Below are the code and all the weights of a small trained network. Each question names an input and a class and asks about switching units off, where a switched-off unit gives its printed mean instead of its output.

import numpy as np


def w(rows, s, z=0):
    codes = np.array(rows[::2]) - 128.0
    scale = np.full(codes.shape[1], s)
    scale[-1] = z or s
    return codes * scale


def norm(h):
    return h / np.sqrt((h * h).mean(-1, keepdims=True) + 1e-5)


def f(y):
    return y / 2 * (1 + np.tanh(0.7978845608 * (y + 0.044715 * y**3)))


def log_softmax(a):
    a = a - a.max(-1, keepdims=True)
    return a - np.log(np.exp(a).sum(-1, keepdims=True))


def net(x, mask):
    res = np.array(x, float).reshape(1, 7) / 4 @ E
    u = 0
    for l in range(3):
        y = f(norm(res) @ A[l][:, :-1].T + A[l][:, -1])
        res = res + np.where(mask[u : u + 7], y, B[l][:, -1]) @ B[l][:, :-1]
        u += 7
    return log_softmax(norm(res)[-1] @ U[:, :-1].T + U[:, -1])


A, B = {}, {}
E = w([
[156,149,103,79,127,174,182,132,154,122,101,131],'x0',
[215,102,108,50,90,236,115,132,169,94,103,46],'x1',
[76,78,144,201,72,106,56,93,81,145,138,108],'x2',
[192,136,219,129,119,125,203,92,80,218,163,156],'x3',
[139,40,80,129,66,77,153,151,142,118,144,191],'x4',
[92,102,196,113,126,80,52,126,30,206,129,109],'x5',
[147,109,116,72,253,195,106,130,189,68,79,71],'x6',
],0.005)
A[0] = w([
[171,105,180,104,88,82,150,132,80,230,131,153,21],'L0N1',
[121,198,137,107,173,137,155,144,144,117,138,146,7],'L0N2',
[144,124,98,48,165,139,125,179,160,105,107,131,104],'L0N3',
[160,59,55,127,32,120,141,155,184,60,155,167,153],'L0N4',
[39,113,104,176,120,2,87,137,115,118,124,142,173],'L0N5',
[106,225,151,155,86,116,161,135,95,182,128,161,55],'L0N6',
[101,104,120,91,111,213,55,137,80,124,89,43,139],'L0N7',
],0.0065,0.0017)
B[0] = w([
[190,66,163,148,16,89,148,9,66,248,175,96,216],'L0N1',
[131,35,60,140,104,159,116,124,118,182,100,92,150],'L0N2',
[111,85,133,123,79,167,109,90,143,219,69,94,190],'L0N3',
[84,221,92,169,121,171,40,89,161,181,47,31,226],'L0N4',
[135,79,164,98,135,2,165,169,6,105,205,198,253],'L0N5',
[145,67,92,157,54,145,73,87,107,171,130,51,189],'L0N6',
[98,219,23,218,104,174,111,118,215,146,74,85,208],'L0N7',
],0.0051,0.0061)
A[1] = w([
[120,100,204,113,203,167,61,136,98,132,123,80,191],'L1N1',
[145,152,136,147,101,173,94,116,137,149,119,109,104],'L1N2',
[130,133,126,190,138,254,120,114,176,128,146,92,202],'L1N3',
[83,144,98,157,153,102,106,128,168,107,112,132,28],'L1N4',
[129,120,129,124,131,133,125,129,132,117,128,121,142],'L1N5',
[137,148,95,152,126,154,168,142,176,100,141,145,213],'L1N6',
[177,152,155,104,102,150,136,138,122,135,146,125,5],'L1N7',
],0.0065,0.0024)
B[1] = w([
[116,148,32,173,18,168,136,77,181,196,86,91,160],'L1N1',
[77,134,159,77,185,128,187,153,137,30,140,254,175],'L1N2',
[147,156,114,26,188,208,187,87,199,122,78,241,253],'L1N3',
[182,53,162,122,112,115,116,115,47,174,194,121,145],'L1N4',
[114,156,115,136,117,148,139,120,107,155,122,182,128],'L1N5',
[108,101,105,140,129,186,118,111,125,223,116,74,161],'L1N6',
[111,137,154,92,133,63,129,118,118,102,159,194,119],'L1N7',
],0.0042,0.0067)
A[2] = w([
[103,159,109,122,189,108,111,138,221,61,100,128,44],'L2N1',
[160,166,160,104,101,154,138,138,134,122,121,86,38],'L2N2',
[97,118,130,242,40,86,93,182,99,132,142,81,36],'L2N3',
[29,139,24,254,147,73,34,149,142,117,105,85,151],'L2N4',
[131,142,115,32,224,141,112,149,221,48,70,138,75],'L2N5',
[90,95,162,122,127,127,39,146,77,161,148,92,164],'L2N6',
[126,163,191,113,150,134,128,173,140,41,130,185,3],'L2N7',
],0.0043,0.002)
B[2] = w([
[131,96,117,155,127,119,132,108,124,165,135,135,172],'L2N1',
[102,130,132,159,137,85,89,153,126,89,153,170,118],'L2N2',
[198,155,196,90,103,148,109,96,133,154,135,96,207],'L2N3',
[250,67,174,111,107,127,254,98,76,185,172,126,235],'L2N4',
[122,114,95,186,85,137,111,88,148,189,120,115,255],'L2N5',
[176,120,122,105,112,160,178,95,137,157,139,139,183],'L2N6',
[87,116,108,164,141,86,95,162,117,109,129,134,94],'L2N7',
],0.0062,0.0037)
U = w([
[104,162,76,140,133,211,114,112,244,141,47,99,174],'0',
[77,107,128,113,250,84,138,240,112,4,155,200,102],'1',
[79,191,160,131,150,116,65,204,178,2,116,114,3],'2',
[162,103,161,144,79,95,150,99,55,178,171,111,159],'3',
],0.01,0.0045)

Each question gives the input, the list of numbers given to net, and the class t.
The units are the neurons (one row each of A and B). Each row of codes is followed by its name. A weight is (code - 128) times the scale printed after its matrix; where a second scale follows, it is the last column's (A, B and U).
mask holds one flag per neuron, layer by layer. A switched-off neuron (its flag False) gives its mean, the last column of its row in B, instead of its output. The means were averaged over made-up inputs and are rounded, as every weight is.
A unit's drop is (log p(t) with every unit on - log p(t) with that unit switched off) / (log p(t) with every unit on - log p(t) with every unit switched off).
most important unit: the unit with the biggest drop
top k neurons: the k neurons with the biggest drops, biggest first
k most important neurons of layer l: the k neurons of layer l with the biggest drops, biggest first
drop of u: that unit's drop, to one decimal
input [6,-7,-6,-6,-2,0,-3], class 3: most important unit	L1N3
input [-3,-4,-3,7,2,-5,4], class 0: 3 most important neurons of layer 0	L0N5; L0N1; L0N2
input [-8,3,8,6,-3,-2,2], class 0: 3 most important neurons of layer 0	L0N5; L0N7; L0N6
input [4,-1,0,-8,3,-5,-6], class 3: top 2 neurons	L2N4; L0N5
input [-1,7,7,-2,-5,3,-5], class 0: top 2 neurons	L0N7; L0N5
input [-1,-8,4,-5,-4,5,2], class 1: top 3 neurons	L0N5; L0N4; L0N1
input [0,-7,0,-4,8,-3,8], class 3: top 2 neurons	L0N4; L2N4
input [7,-7,-4,-6,0,6,7], class 3: top 3 neurons	L1N3; L2N4; L0N4
input [-6,-8,5,-4,8,3,7], class 1: top 2 neurons	L0N5; L0N1
input [-7,-5,-8,-6,-7,-5,-5], class 3: 2 most important neurons of layer 0	L0N2; L0N6
input [0,-4,-5,4,-5,4,6], class 0: drop of L0N5	0.4
input [1,-4,-2,-6,-8,-3,-4], class 3: drop of L0N4	0.0
input [-3,-4,0,-8,-1,8,6], class 3: drop of L2N4	0.3
input [-5,-8,5,-1,3,-6,6], class 1: drop of L0N1	0.1
input [-1,-2,2,-8,-1,-5,-4], class 3: most important neuron of layer 0	L0N4
